How the items are linked:
q: Zuk->Ker, Tav->Daz, Daz->Zeg, Vev->Sek, Tik->Sek, Nok->Gaf, Ven->Bim, Nem->Bop, Ral->Rab, Fen->Dif, Tum->Pek, Ped->Zad, Dif->Fop, Gev->Gid, Dig->Fof, Sek->Lef, Dol->Gor, Mur->Pob, Rez->Mif, Fop->Dig, Pak->Rab, Kud->Puz, Nub->Piz, Zek->Sud, Nal->Kek, Bim->Foz, Dit->Zok, Puz->Biv, Ker->Suk, Pim->Zek, Lav->Nok, Sud->Tuf, Fof->Rab, Lef->Ker, Pek->Dit, Kek->Tum, Piz->Ral, Gor->Nal, Bel->Ded, Gaf->Gep, Tos->Zab, Biv->Vun, Kis->Nal, Rar->Tik, Foz->Pim, Suk->Mur, Moz->Pav, Pob->Fof, Bop->Vaf, Zeg->Nem, Rab->Ral, Ded->Mup, Gep->Nub, Zab->Fop, Vun->Bop, Zok->Rez, Mup->Tos, Mif->Pov, Zad->Zer, Vaf->Moz, Tuf->Dif, Pov->Vev, Zer->Rar, Gid->Ped, Sug->Dol, Pav->Tav
r: Zuk->Tuf, Tav->Moz, Daz->Nal, Vev->Mif, Tik->Zer, Nok->Pek, Ven->Mur, Nem->Daz, Ral->Pak, Fen->Kud, Tum->Nal, Ped->Gev, Dif->Sud, Gev->Pov, Dig->Zab, Sek->Rar, Dol->Dol, Mur->Ker, Rez->Dit, Fop->Fen, Pak->Mup, Kud->Dif, Nub->Gaf, Zek->Foz, Nal->Gor, Bim->Pob, Dit->Tum, Puz->Zuk, Ker->Sek, Pim->Zad, Lav->Zeg, Sud->Pim, Fof->Fop, Lef->Tik, Pek->Pek, Kek->Kis, Piz->Sug, Gor->Sug, Bel->Dig, Gaf->Lav, Tos->Nok, Biv->Rab, Kis->Dol, Rar->Zad, Foz->Ven, Suk->Lef, Moz->Bop, Pob->Kud, Bop->Biv, Zeg->Mup, Rab->Tos, Ded->Fof, Gep->Nok, Zab->Puz, Vun->Ral, Zok->Gor, Mup->Moz, Mif->Zok, Zad->Gid, Vaf->Vun, Tuf->Zek, Pov->Rar, Zer->Ped, Gid->Piz, Sug->Nub, Pav->Ral

The rows follow the links: the fewer symbols apart two items are, the more alike their rows tend to be.

Each row is also shifted at random along 6 hidden directions that mean nothing.

Some items, each with a row of numbers:
Pov:  -41  -128   -45    91   -25   -31    89  -203   -31   -73  -116  -127    10    40    21    83  -173   -51    50    12    48    64   -43   -51   -24    49    68    -2   -86   -10    45   -17    63    84   -48    40  -190   -94   -26  -137   -71    34    76   -36   -51   -44   -50    71   -32     8   117   -35    24    26   194   -67   -58   -32   -56    -5    64
Sud:   37     9   -61   -88   -21    76     8    34  -136    95     3   205    56     6    64   -11  -307   -70   147   110   -68     3    47     5   110    93   182    91   -97   -79   -78   -60    31   -71     0     7  -107   -77    77  -121   -90   -18   -13  -176    64    34   -32   -32   -26   -85     1   -63   -85   -48   -94    31  -151  -106  -106    52    21
Gaf:   95   -16  -117    37   -38    42    56    -3    51   -16   -51  -153   -25   -23   -88    82    15    85   -80   -49    21   -20    23     4   -57   106   -27   -52    91   -50    85   -53     0   111    92     9   -50    18   -24   108   -86   -27    62   131    90  -133    86    30   -13    64   -93    77   148    49    33    64    92   109    16    -4   -97
Bim:   30    -4   -56   111    35    56    25    30  -108  -141    83   -36     4    59    83  -149   163   -94   -68    17    16   -74    86     8   138    30    72    43  -126     0   -23    21    92  -151    92   118   198     0   -10    66   117    -3   -86   -46  -158   107   -43  -154  -141    20   -94    97    87    -9    54   -37    67    -6   -58   139   -45
Rez: -124   -83   -68    90   -20  -101    47    14   -49  -118   -54  -181  -155    53  -132    32   -39   -22     2   -30    -9   -60  -140   -79   -69   -34   -20   -29   -36   -88   139    32    31    63    98    21  -205   -17   133  -165    32    58    80   -66   -39  -117    61     2    51    24    84    83   -30   -39    68   -39   103    95    40   -54     2
Ral:   46    56   126   -13    -2   -23   -53   -58    75     2    53   152    54   -90   102    11    -5    70    25    44    -5    15    84   112   -41    61    61    32    -1    77  -148  -133   -41    36   129   -74   113  -273     6   -16    -6   -73    70    85   -60   120    46   112  -114    -9    72   -66   -48    61    52    34     4  -126    62   -15    51
Kis:  -48   108    55     2     4   -53   -19    61    95   -30    30    92    27    29    46   -56   176    14    -1  -171   124    -3    10   -37  -136   -39   -63    -2   -21    93  -188    20    -3   -22  -117   -74   125  -146  -183   124    95   -98   110    91     3   141   107    14    63    76    62  -159    64   -92     9   -19   -43    63    19    21  -111
Nem:   17    -9   -29   -79   -15    36   -46    64   -12    44    20    -8    54    -7   -52   -41    -3    28    -2    29   -10   -56   -52    75   -28  -134   -19   -19    92    44   131   -41  -174   -23    85  -134    84    98   -66     2    18   -78    27    74    17    34   136    74    39    64   -78     3    16     7  -154    99    90    90    98   -53   -84
Zad:   72    33   -31  -117   -29    91    97   -22    16    56    24   204   240    32   128   -17   -37    32   127     3    -1    87   -14    -1    31   -65   -55    48   -83   -12   -78    25     2   -77  -271    -5   112   -16  -216   141   -41   -38    55   -32    26   103   -74    79    40   -64    54  -163   -19   -31  -113  -126  -227   -68  -111    34   -28
Pob:   -2    36    45    40    22    68   -46    28   -60     0    73    92    14     1    24  -166    87   -43  -102    36   -37   -75    97    43    67    15    34    91   -40    43    -8    62     3  -132   -56    62   164    91   -53    71    35     2  -137   -15   -59    29  -133  -116   -53    -8   -44    55    34   -43   -56    -6   -46   -55   -55    63   -31
Tik:   31   -31     7    55    26    25    76   -84     1   -75    52   -33   145    67    40  -103   248    16   -31   -19    76    22    -5   -11    76  -138  -132   -45   -80    19    31   107    71  -133  -162    78   225   124  -179    75    91    28   -78   -57  -170    93  -150   -78   -91   -86   -31    23     9    -5    17  -123   -67   -39  -102    76   -29
Dit: -118   -80   -77    29   -25   -80    13   -63   -32   -52   -74  -174   -56    98  -154    36   -79   -41    39   -27     9    47   -81    13   -44   -73    37   -40    25   -66   135   -15     8    39    43   -16  -114    93     8  -130   -42   -23    63   -99   -12  -148    -1   -27   -87    -4    43     3   -10   -48    44    85    35    81    -4   -48   -79
Mup:   16    49    64    31   -19    13   -50   -39    77   -50     8   -39   -40   -93    13   -12    40    19  -153     2   -33   -53    31    98  -118    91     7    81    80    99    53   -47  -144   119    86   -92    70  -101   -69   136   -26   -73    39   260    -3   -61    98   143    43   194    48    16   154    60    18    39   123     1   128   -78   -25
Moz:   11   -26     9  -102     8    35   -63   189   -29    95    41     5   -20   -80   -67   -46   -46    44    29    62   -39  -150  -138     2    18  -173   -91   -25    98    -1   164     3  -183    -3   117  -110   -63   155   117  -100    48    26   -25    14    29    26   156    65   197    27   -97    84  -101    15  -252    39   112    72   144   -88    24
Ker:    2  -111    -9    86    29    80    30   -59   -92    65   -36    26    44   -19   -18  -115   -88    -9   -73    26    77   -95    26   -39    23   -33   -24    68   -85    84    61    58   -20   -68   -95    33   -13    98   -78  -145   -28     6   -70   -28   -19    58   -62   -31    59   -30   -26    17    70   -27    20   -16   -55    67   -62    28     7
Puz:  -26    85   100   -48   -22     4   -81   -25    -2    32    26   131   -39   -52    60   -39   -16   -44   -90    56  -117    24   104    93     0    90    51   124     9    79   -78     9   -45   -15   -42    -9    72   -18    14    85   -26   -16  -116    68    29   -40  -131     9   -30    38    90   -39    -1    25   -16    -2   -32  -134    33   -43    72
Pek:  -69    16   -54     5   -31  -107    31    30    -8   -75    38   -22   -45    97  -145    -1   129    96    38   -18   -22    36   -58    46     0   -44   -76   -99   -36  -116   -20   -37   104   -42   105    27    71   -14    52   -25    47   -12    69  -124   -46   -51   -47   -86  -162  -154    36    27  -121   -33    41    16    53    31   -29     3   -85
Vaf:   -2     9    62  -133    12     6   -70    32   -19    96    68   112   103    -6   -31   -45   -13    43   111   119   -32    30    -9   102   109  -173    20   -32    55    -4    18   -61   -83  -113   103   -83   144    51    59  -122    43   -27   -36  -120   -58    98    -8     0  -110  -141   -56   -20  -213    10  -141    93     5   -80    51   -22     8
Zek:   41    14  -106   -76   -27    59    27   232   -99   -27    65    33   -72     4    51    -3   -13   -51     2    30  -131  -112   -93   -57    70    49   -59    37   -45   -41    10    57   -10   -40    16    45   -94    77   122   108    74    56   -56     6    91    11    82   -41   237   103   -36    59    28   -16  -173  -109    53    46    23    17    71
Zab:  -28    64    64     8     1   -14   -88  -115    68     4   -34  -128   -86   -45    -2    68    12  -104  -149    24  -102    92    84    76   -46    84    52    50   145    26   113    47   -84    91   -76     3     4   207   -34   171   -81    -4  -164   139    54  -239  -122    13   -51   184    -4    61    93    59    13    61    37   -56    55   -89     5
Zuk:    1     3    11   -13    41   125   -14    76  -112    58    73   106    81   -10   -17  -219    -4   -33   -26    89    20  -123    30    13   123  -117    11    72   -59   -32    98    95   -31  -154   -87    36   124   215   -28   -54    26    11  -140  -117   -78    23  -114  -125     9   -73  -133    73   -18   -96  -199     3  -109   -35   -96    44   -70
Biv:   -2    45   116   -75   -11   -28   -84    42    14    26    76   137    -6   -52    41   -21    30    41    11    83   -94    -9    35    87    23   -11    -3    36    23    55   -88   -59   -69   -40   125   -68   101  -137   115   -26    63    -7   -38    17   -38    94    -9    43   -43   -46    65    -7  -154    68   -33    -1    63  -108    89   -39    97
Rar:   29   -16    -4   -27   -24    42   135    46    14   -22    18   132   114   -15    70   -58    51    77   -37   -49   -14   -87  -113   -77   -87   -42  -246    62  -121    73   -34   105   -25   -17  -247   -27    13   -44  -170   129    40     3    70   111    24   101    23   111   280    35   124   -76    79   -32   -78  -228   -98    50   -27   -20    45

Where do the symbols, taken in turn from left to right, take each start?
Answer with the item's name.
  10    99   126    -5    33   -46   -93    -5    83   -32   109    -5   -22   -71    -6   -27   217    56   -40    74   -40    48    57   117    49   -38     3   -38    80   -13   -18   -19    -9   -16   145    11   188   -29   109    76    92    51  -106    27  -131     6   -65   -27  -157   -47   -39    86  -125    71    13    21    89  -149    79   -21    46
q r r q q r r: Zuk
 108    10   -29    76    68    13    28   -24    99   -19   -20  -162    36   -34    -5    66    63    33   113   -29   168    32    53   -85    43   -11    76  -137    60  -124    33   -26   108    60   111    61   -68   -42    58   -29    -1    56    61   -48   -92    16    82   -60   -91   -65  -181    92   -39    30    76    56     0   -14   -33    91   -59
q r q q: Ral
  26    18    21   -76    -3    13   -78   -21    38   132   -26   -29   -43   -80  -119    65  -128    54   -41    63   -71    29    15    71   -25    35    19   -18   160   -51   151   -36  -110    90    31   -50   -88   148    53     3  -146    11   -57    54   102  -197   -36    46     1    -4   -60    60   -25    58   -91   100    20    -2    44  -102   -40
r q r r: Zeg
 -14    82    31    -3    12   -37   -55    53   -35   -68    57   -43  -147   -16    85    67    79  -113   -29    61  -144    64    58    13   117   130    79    17    -5   -66   -84    41    93    -4    84   111   -30    12   236    94    58   106  -169   -52    -5   -86  -108  -119   -60    34     8    98   -55    50    46   -46    67  -136    13    23   138
q r r r q r: Fen
 -21    18    21   143    81   -37   -41   -56    93   -63   -30  -164     7    39    24   -22   120   -66    75  -103   222    34    73   -86   -18   -55   136   -81    38   -26   -26   -11    87     5    45    28    19   -58   -58   -78    59     1    69   -70  -136    75    75  -104  -138    19  -140    -4    25   -66   139   105   -28    18   -18    97  -105
r r q r q r: Dol
  52   -37  -106   -88   -51    62    10   -45  -123    20   -54    60     1    73   129    89  -190  -130    26    33  -108    95    66    43    85   165   141    75   -64    59  -121   -71    -5   -35   -36    13   -19    -2   -31    45   -83   -65   -51   -16   146    25   -20    -6   -43    83    38  -105   100    57    63    24    -8    10   -62    41    76
r q r r q q: Biv
  34    17    48  -143   -73    -9   -23     3    16   142    15   297    64   -47     1    35  -143   191    65     1   -66    19    36   115   -71    86   -16    22     4    78  -214  -173   -49     9    91  -145    64  -292    20   -49   -65  -120   140    46   126   133    57   139   -42  -147   124  -176   -92    33     0    54   -29   -20    29   -40     9
r q r q q: Gep
 -75   -92   -42   -24   -37   -55    58  -131   -34   -17   -50   -61    12   107   -43    66   -13   -21    34     3   -43   111   -87    15    20   -79   -64   -38   -32     0    29    50    31   -22  -124    30   -29   109   -38   -61   -14    49   -27   -83     8   -54  -139    15   -37   -80   101   -32   -61    26    82   -71   -27    -9   -44   -42    73
q q q r q q r: Sek
-121   -69   -91   -40   -85   -40    16   -81   -32    -7  -119   -99   -21    99  -111    59  -144   -72   -12   -71   -29    66  -113    17  -144   -67   -12    14    40    14   125    16  -118    58  -142   -98  -105   136  -171   -11   -82   -91    94    38   114  -168    27    84    60   135   113  -110   105   -61   -10    49     4   132    25  -114   -89
q q r r q: Nal
  72   -37   -48    -7    63    61    77    -2    11    90   -22   -46   121   -37     0    56  -178    22   229    72    93    32   -40  -136   106  -110    65   -97     3  -189   125    21    45    20   -48    54  -205    91    78  -194   -59    92    29  -196   -33     3     0   -25    25  -152  -137    49  -163   -18   -92   -21  -151   -63  -102    39    10
r q q r q r r: Zuk
  14  -105    -7    67    20    -2    27  -109   -51    -1   -50  -109    -1    41    -6     5    67   -44   -77   -13    41    35    20   -38    75   -23   -45   -41   -51    79    24    71    47   -56   -66    63    41   156   -22   -44    35    61  -137   -17   -43    27  -135   -74   -31   -38    -6    47    48    65   139   -28    27    30   -56    36   100
r r q q r: Zer
-113   -10   -40   -27    16  -102   -18   113    -8    25     1   -24   -81    60  -162   -21    -7    40   105   -60    63   -30  -111   -71   -37  -137   -46   -98    20  -111    41    10    38   -25    51   -24  -113    36   112  -182    61    21    67  -154     7    -7    56   -69    29  -135   -10     9  -151  -118   -68    54    13    87    -1   -30   -75
r r r q q: Gor
   1  -132   -37   168    27   137    32   -98   -93    22   -97   -73    81   -38   -20  -181  -157   -64  -144     3   159  -210    30   -61   -42   -25    38   138   -56   117   217    48  -107   -19  -127   -17   -41   142  -237  -131   -95   -55    -4    87   -45    29    58    16   112   135   -93    31   288   -77   -20    40   -61   151   -59    18  -124
q r r r: Rar
 -59    32    19   107    24  -132     9    63   103  -149   -36  -130  -173    34    48    99   213   -38   -62  -195    86    -5   -46  -128  -146    73   -71   -59    -1    85  -160    32    87    84    56     0   -79  -207    36   104   136    -1    88   147    23    67   176    19   136   171    92   -34   101     5   190   -40   148   119   112    19    51
q q q r r: Gor
-110   -74   -31    88   -18   -93    62   -74   -27  -118   -15  -100   -37    83   -74     7    18     1    41    -6    15    18   -95   -27   -21   -61   -41   -26   -79   -64    69    25    69     7     6    26   -62   -30    27  -118    43    30    66   -99   -94   -56   -35   -23   -73   -34   111    32   -38   -38   104   -56    11     2   -32   -20   -11
r r q r: Gor
 -12    11    15   -87    -3   -81   -71    49    37   -30    22   -49   -35    39     3    74   147     0     7   -46   -14    67   -43    62    -3   -56   -50   -92    75    82   -83   -37   -51   -11   120   -79    99     2    39    62   114   -41    -5    64    42    79    97    27   -21    51     9   -39   -26    57    20    58   158    59   106   -27    49
q q r q: Zeg
